Below is a small trained network, with its code and all its weights. Each question gives an input and a class and asks what happens when units are switched off, that is, made to give their printed mean instead of their output.

import numpy as np


def w(rows, s, z=0):
    codes = np.array(rows[::2]) - 128.0
    scale = np.full(codes.shape[1], s)
    scale[-1] = z or s
    return codes * scale


def norm(h):
    return h / np.sqrt((h * h).mean(-1, keepdims=True) + 1e-5)


def f(y):
    return np.maximum(y, 0)


def log_softmax(a):
    a = a - a.max(-1, keepdims=True)
    return a - np.log(np.exp(a).sum(-1, keepdims=True))


def net(x, mask):
    res = np.array(x, float).reshape(1, 5) / 4 @ E
    u = 0
    for l in range(4):
        y = f(norm(res) @ A[l][:, :-1].T + A[l][:, -1])
        res = res + np.where(mask[u : u + 14], y, B[l][:, -1]) @ B[l][:, :-1]
        u += 14
    return log_softmax(norm(res)[-1] @ U[:, :-1].T + U[:, -1])


A, B = {}, {}
E = w([
[23,169,112,247,187,146,152,84,91,73,93],'x0',
[92,72,112,92,98,134,200,149,99,38,193],'x1',
[200,52,122,161,147,210,56,162,84,66,90],'x2',
[62,57,191,132,109,90,110,152,106,155,105],'x3',
[168,116,139,202,133,56,78,124,146,136,254],'x4',
],0.0082)
A[0] = w([
[91,55,46,103,135,56,104,145,197,40,191,102],'L0N1',
[115,58,255,171,84,74,107,157,104,128,102,61],'L0N2',
[91,65,108,100,176,165,194,113,120,27,191,77],'L0N3',
[100,167,98,150,126,158,175,143,84,99,38,125],'L0N4',
[83,54,73,74,143,134,152,95,106,82,187,2],'L0N5',
[108,150,125,254,190,84,98,136,90,90,215,110],'L0N6',
[153,177,116,161,210,134,53,174,150,213,91,47],'L0N7',
[215,225,43,151,186,194,148,148,190,83,191,27],'L0N8',
[129,115,153,139,73,156,17,118,86,59,114,27],'L0N9',
[77,63,170,186,53,63,119,149,146,132,67,47],'L0N10',
[191,134,126,144,121,185,37,204,29,38,114,16],'L0N11',
[55,48,188,137,139,115,126,170,97,187,116,12],'L0N12',
[210,100,140,82,95,114,118,184,172,118,165,63],'L0N13',
[147,152,66,121,223,117,207,169,203,173,153,174],'L0N14',
],0.0059,0.0074)
B[0] = w([
[160,208,183,151,73,156,129,183,90,158,117,198],'L0N1',
[99,121,171,108,117,134,66,21,177,74,153,170],'L0N2',
[162,212,210,157,89,150,119,181,112,133,109,204],'L0N3',
[125,121,143,123,163,96,104,95,41,162,156,215],'L0N4',
[133,239,176,193,40,182,190,239,112,108,186,140],'L0N5',
[94,110,56,83,144,131,103,124,30,195,137,253],'L0N6',
[161,174,216,179,77,147,98,192,140,126,77,169],'L0N7',
[39,92,214,71,48,109,30,1,135,42,134,191],'L0N8',
[162,87,170,133,205,146,174,95,130,124,114,148],'L0N9',
[51,130,158,65,73,132,86,87,139,93,135,151],'L0N10',
[190,45,144,183,107,163,171,83,124,107,88,188],'L0N11',
[27,127,164,63,27,148,59,60,150,70,142,144],'L0N12',
[150,80,142,78,192,115,98,168,213,135,142,181],'L0N13',
[94,102,180,113,68,121,135,80,102,163,131,224],'L0N14',
],0.0073,0.0055)
A[1] = w([
[90,155,94,118,159,181,185,118,112,119,37,117],'L1N1',
[107,126,99,154,89,126,200,207,139,30,175,94],'L1N2',
[156,89,78,41,128,140,145,165,158,189,120,98],'L1N3',
[135,153,144,102,108,147,185,172,109,87,128,113],'L1N4',
[118,135,135,69,146,168,165,151,147,119,83,112],'L1N5',
[107,175,143,104,71,68,119,133,159,159,141,123],'L1N6',
[101,114,77,109,128,162,168,160,125,146,86,102],'L1N7',
[137,46,57,123,238,41,144,195,203,129,136,2],'L1N8',
[77,163,83,129,150,84,202,127,185,154,155,96],'L1N9',
[141,172,139,152,127,140,121,118,176,158,48,117],'L1N10',
[163,142,118,123,86,158,79,209,142,107,119,120],'L1N11',
[118,141,59,137,152,109,145,186,153,110,123,37],'L1N12',
[180,217,58,104,117,163,137,55,161,56,144,118],'L1N13',
[103,144,9,166,185,101,171,190,254,53,46,18],'L1N14',
],0.0093,0.017)
B[1] = w([
[136,102,81,88,113,101,101,154,72,164,154,223],'L1N1',
[152,197,181,153,75,119,105,196,46,126,120,161],'L1N2',
[161,133,132,96,153,88,127,162,170,77,174,175],'L1N3',
[123,157,136,159,91,133,114,177,133,159,130,181],'L1N4',
[144,102,120,128,111,114,110,131,96,163,168,172],'L1N5',
[145,99,125,146,107,152,158,131,157,117,112,253],'L1N6',
[113,106,79,111,113,100,94,135,94,126,114,141],'L1N7',
[154,152,166,172,111,156,145,86,245,157,65,128],'L1N8',
[180,102,150,137,128,92,195,98,95,125,83,164],'L1N9',
[114,137,156,141,114,133,103,158,107,157,137,184],'L1N10',
[120,111,158,136,133,114,186,106,148,148,143,198],'L1N11',
[128,162,98,162,81,133,135,81,149,94,118,128],'L1N12',
[63,90,213,118,112,103,68,72,103,84,138,182],'L1N13',
[121,101,65,163,87,93,158,139,63,113,81,128],'L1N14',
],0.012,0.0052)
A[2] = w([
[29,192,99,214,175,158,158,111,30,102,111,106],'L2N1',
[164,107,67,98,107,62,89,120,73,189,192,118],'L2N2',
[162,110,169,229,109,74,108,138,108,135,221,142],'L2N3',
[164,154,85,220,144,77,115,112,135,123,254,90],'L2N4',
[110,224,21,130,180,195,186,179,192,3,50,8],'L2N5',
[93,175,106,142,87,136,133,77,121,192,135,122],'L2N6',
[101,183,145,167,135,141,73,105,89,155,78,138],'L2N7',
[145,207,130,158,145,137,68,153,176,167,66,81],'L2N8',
[155,182,121,185,126,100,53,85,159,205,122,111],'L2N9',
[142,219,152,153,147,123,62,163,173,171,62,72],'L2N10',
[125,200,143,147,98,104,226,126,149,175,143,111],'L2N11',
[75,162,59,178,173,141,151,110,94,97,99,75],'L2N12',
[187,73,54,228,140,165,90,140,118,62,111,109],'L2N13',
[137,193,144,165,173,141,97,127,186,169,18,100],'L2N14',
],0.0085,0.014)
B[2] = w([
[178,122,137,126,144,84,96,178,209,117,198,229],'L2N1',
[72,152,71,106,165,149,141,147,125,118,69,202],'L2N2',
[104,161,102,111,129,160,126,150,97,170,83,254],'L2N3',
[118,130,93,5,156,122,111,104,57,145,102,159],'L2N4',
[130,155,170,79,95,126,103,119,161,156,174,128],'L2N5',
[127,111,155,144,140,157,146,144,155,86,94,194],'L2N6',
[165,140,116,135,83,118,128,157,168,127,141,229],'L2N7',
[140,154,135,131,74,138,145,168,89,136,136,140],'L2N8',
[106,142,142,132,81,127,164,187,75,93,156,177],'L2N9',
[109,196,159,175,75,149,158,191,52,122,149,143],'L2N10',
[152,103,148,168,147,145,157,112,124,120,77,174],'L2N11',
[171,117,104,142,188,52,89,167,148,56,210,141],'L2N12',
[122,85,153,116,153,141,201,89,127,120,77,169],'L2N13',
[121,131,143,139,122,114,164,166,68,113,184,146],'L2N14',
],0.012,0.0084)
A[3] = w([
[166,72,139,208,176,200,227,99,162,124,59,83],'L3N1',
[164,141,90,187,213,53,115,127,143,102,192,17],'L3N2',
[182,155,116,84,133,116,135,143,254,146,142,47],'L3N3',
[96,154,60,133,139,132,85,93,93,247,147,80],'L3N4',
[91,132,33,77,203,138,136,152,97,140,104,88],'L3N5',
[125,146,47,121,155,96,106,168,101,104,118,112],'L3N6',
[96,56,91,90,67,149,113,129,130,94,82,161],'L3N7',
[107,137,137,202,146,96,68,88,156,134,135,2],'L3N8',
[58,113,176,114,76,94,38,36,157,76,141,98],'L3N9',
[80,213,135,119,105,23,192,92,141,157,140,142],'L3N10',
[190,52,116,182,163,216,117,112,132,132,124,8],'L3N11',
[139,123,95,162,115,64,251,41,169,138,84,68],'L3N12',
[195,107,116,133,193,71,140,165,215,115,209,79],'L3N13',
[79,149,116,232,186,76,110,120,84,106,162,108],'L3N14',
],0.0094,0.0077)
B[3] = w([
[108,165,157,249,174,121,239,62,209,234,92,186],'L3N1',
[183,80,51,100,123,67,120,175,220,137,186,158],'L3N2',
[161,122,49,213,173,85,83,183,162,69,218,158],'L3N3',
[118,136,97,48,157,158,120,107,111,46,117,159],'L3N4',
[103,189,95,110,162,215,121,128,152,148,63,196],'L3N5',
[127,137,98,116,157,195,156,129,188,161,104,194],'L3N6',
[91,203,108,164,179,116,131,66,142,150,150,254],'L3N7',
[131,109,117,65,100,140,145,138,98,132,123,132],'L3N8',
[53,111,144,156,66,144,94,24,232,177,106,227],'L3N9',
[174,38,164,135,153,144,93,83,44,55,141,228],'L3N10',
[177,113,130,191,201,44,234,42,66,59,87,163],'L3N11',
[220,98,166,238,254,197,178,49,109,150,51,167],'L3N12',
[130,193,36,213,205,85,93,170,234,133,175,189],'L3N13',
[170,57,122,47,112,65,145,144,126,107,179,175],'L3N14',
],0.0099,0.0067)
U = w([
[180,169,199,144,27,121,164,240,35,128,161,156],'0',
[211,81,70,99,187,30,83,189,218,111,213,59],'1',
[209,47,183,189,209,149,217,46,82,139,43,78],'2',
[39,75,205,72,59,136,12,33,147,112,148,75],'3',
[86,163,42,5,186,178,104,143,52,163,73,99],'4',
[110,241,127,231,125,197,140,149,239,198,115,252],'5',
],0.015,0.0044)

Each question gives the input, the list of numbers given to net, and the class t.
The units are the neurons (one row each of A and B). Each row of codes is followed by its name. A weight is (code - 128) times the scale printed after its matrix; where a second scale follows, it is the last column's (A, B and U).
mask holds one flag per neuron, layer by layer. A switched-off neuron (its flag False) gives its mean, the last column of its row in B, instead of its output. The means were averaged over made-up inputs and are rounded, as every weight is.
A unit's drop is (log p(t) with every unit on - log p(t) with that unit switched off) / (log p(t) with every unit on - log p(t) with every unit switched off).
The circuit of an input: a set's keep is (log p(t) with only the set's units on - log p(t) with every unit switched off) / (log p(t) with every unit on - log p(t) with every unit switched off). Starting from the 12 units with the biggest drops (on a tie, the unit counted first), units are removed one at a time, each time the one whose removal leaves the highest keep (on an exact tie, the one counted first), for as long as the keep stays at least 0.8.
circuit, biggest first: the units of the circuit, biggest drop first
top k neurons: the k neurons with the biggest drops, biggest first
top k neurons in layer l: the k neurons of layer l with the biggest drops, biggest first
input [-8,-3,6,2,-8], class 1: circuit, biggest first -> (L1N3 L2N3)
input [-5,-4,-5,6,4], class 3: top 2 neurons -> (L2N1 L0N2)
input [-2,4,1,5,5], class 3: circuit, biggest first -> (L0N2)
input [6,-5,1,-7,3], class 3: top 2 neurons -> (L0N8 L1N13)
input [-7,-1,-6,-7,-7], class 1: top 2 neurons -> (L1N3 L3N3)
input [6,2,-4,-5,6], class 1: top 4 neurons -> (L2N1 L0N6 L1N1 L2N12)
input [7,-1,-8,5,3], class 2: top 3 neurons -> (L1N9 L3N12 L2N11)
input [8,-2,1,-4,-8], class 1: circuit, biggest first -> (L2N1 L2N12)
input [-8,7,1,3,-8], class 1: top 2 neurons -> (L1N3 L2N3)
input [8,7,-3,-3,5], class 1: top 2 neurons -> (L0N6 L2N1)
input [1,-6,6,0,6], class 0: top 2 neurons -> (L0N7 L2N9)
input [0,0,-2,5,5], class 3: top 3 neurons in layer 0 -> (L0N2 L0N10 L0N12)
input [-7,8,7,6,7], class 0: top 4 neurons -> (L2N1 L0N1 L2N3 L3N9)
input [6,8,-3,8,7], class 0: circuit, biggest first -> (L1N2)
input [-2,-6,-6,-7,-8], class 4: top 3 neurons -> (L1N1 L2N2 L0N2)
input [-7,6,-8,2,-4], class 2: top 2 neurons -> (L2N1 L3N12)
input [4,-5,2,-5,-6], class 4: top 2 neurons -> (L1N1 L0N3)
input [-2,-4,8,-4,8], class 2: top 2 neurons -> (L0N11 L2N13)
input [3,-3,1,5,-6], class 4: top 3 neurons -> (L1N1 L0N8 L0N14)
input [-7,-6,3,-2,-5], class 1: circuit, biggest first -> (L1N3)
input [0,4,-7,-7,-2], class 2: top 2 neurons in layer 1 -> (L1N9 L1N6)
input [-2,-2,-6,-2,7], class 4: top 3 neurons -> (L2N4 L2N3 L2N2)
input [4,-7,4,3,-8], class 4: top 3 neurons in layer 0 -> (L0N3 L0N1 L0N8)
input [-2,4,2,5,-6], class 4: top 2 neurons in layer 0 -> (L0N8 L0N14)
input [4,-7,-7,-1,7], class 0: top 2 neurons in layer 1 -> (L1N1 L1N11)
input [0,-3,-4,0,4], class 2: top 3 neurons in layer 1 -> (L1N6 L1N1 L1N9)
input [2,-3,7,-4,8], class 4: circuit, biggest first -> (L2N4)
input [-7,5,-8,-6,5], class 2: top 3 neurons in layer 2 -> (L2N1 L2N11 L2N7)
input [8,0,8,7,-3], class 1: top 3 neurons in layer 2 -> (L2N1 L2N12 L2N3)
input [7,1,-1,4,-8], class 4: top 3 neurons in layer 1 -> (L1N1 L1N7 L1N5)
